Below is a small trained network, with its code and all its weights. Each question gives an input and a class and asks what happens when units are switched off, that is, made to give their printed mean instead of their output.

import numpy as np


def w(rows, s, z=0):
    codes = np.array(rows[::2]) - 128.0
    scale = np.full(codes.shape[1], s)
    scale[-1] = z or s
    return codes * scale


def f(y):
    return np.maximum(y, 0)


def log_softmax(a):
    a = a - a.max(-1, keepdims=True)
    return a - np.log(np.exp(a).sum(-1, keepdims=True))


def net(x, mask):
    res = np.array(x, float).reshape(1, 2) / 4 @ E
    y = f(res @ A[0][:, :-1].T + A[0][:, -1])
    res = res + np.where(mask, y, B[0][:, -1]) @ B[0][:, :-1]
    return log_softmax(res[-1] @ U[:, :-1].T + U[:, -1])


A, B = {}, {}
E = w([
[231,6,207],'x0',
[199,255,150],'x1',
],0.0079)
A[0] = w([
[229,50,162,201],'N0',
[7,195,113,168],'N1',
[146,192,193,195],'N2',
[82,85,122,2],'N3',
[69,51,101,89],'N4',
[66,182,57,33],'N5',
[133,170,180,149],'N6',
[181,12,158,190],'N7',
[96,77,77,51],'N8',
[40,30,169,158],'N9',
[118,34,200,94],'N10',
[105,129,82,45],'N11',
[103,133,53,5],'N12',
[194,185,106,159],'N13',
[80,151,125,17],'N14',
[62,97,166,98],'N15',
[88,91,121,69],'N16',
],0.013,0.0026)
B[0] = w([
[197,150,108,250],'N0',
[247,83,107,236],'N1',
[31,162,247,198],'N2',
[75,160,156,153],'N3',
[41,204,220,185],'N4',
[195,41,84,206],'N5',
[81,183,213,169],'N6',
[210,152,67,245],'N7',
[51,169,175,162],'N8',
[89,220,203,208],'N9',
[172,136,31,208],'N10',
[134,95,49,149],'N11',
[150,46,49,158],'N12',
[78,253,154,197],'N13',
[171,71,68,154],'N14',
[49,225,135,157],'N15',
[31,170,218,154],'N16',
],0.0055,0.011)
U = w([
[1,181,146,253],'0',
[164,51,9,248],'1',
[64,80,99,7],'2',
],0.0065,0.0019)

Each question gives the input, the list of numbers given to net, and the class t.
The units are the neurons (one row each of A and B). Each row of codes is followed by its name. A weight is (code - 128) times the scale printed after its matrix; where a second scale follows, it is the last column's (A, B and U).
mask holds one flag per neuron, in row order. A switched-off neuron (its flag False) gives its mean, the last column of its row in B, instead of its output. The means were averaged over made-up inputs and are rounded, as every weight is.
A unit's drop is (log p(t) with every unit on - log p(t) with that unit switched off) / (log p(t) with every unit on - log p(t) with every unit switched off).
The circuit of an input: a set's keep is (log p(t) with only the set's units on - log p(t) with every unit switched off) / (log p(t) with every unit on - log p(t) with every unit switched off). Starting from the 12 units with the biggest drops (on a tie, the unit counted first), units are removed one at a time, each time the one whose removal leaves the highest keep (on an exact tie, the one counted first), for as long as the keep stays at least 0.8.
units of the circuit, in order: the units of the circuit, biggest drop first
most important unit: the unit with the biggest drop
top k neurons: the k neurons with the biggest drops, biggest first
drop of u: that unit's drop, to one decimal
input [-8,7], class 1: most important unit	N1
input [-5,2], class 1: units of the circuit, in order	N1; N5
input [2,-4], class 0: units of the circuit, in order	N9; N1
input [5,-6], class 0: top 3 neurons	N9; N4; N1
input [3,-5], class 0: units of the circuit, in order	N9; N4
input [6,8], class 0: units of the circuit, in order	N2; N13
input [-8,-6], class 1: top 2 neurons	N1; N5
input [7,8], class 0: top 2 neurons	N2; N13
input [8,8], class 0: top 2 neurons	N2; N13
input [-7,4], class 1: drop of N5	0.2
input [7,-7], class 0: drop of N13	-0.1
input [-7,1], class 1: drop of N9	0.0
input [-8,-4], class 1: drop of N5	0.1
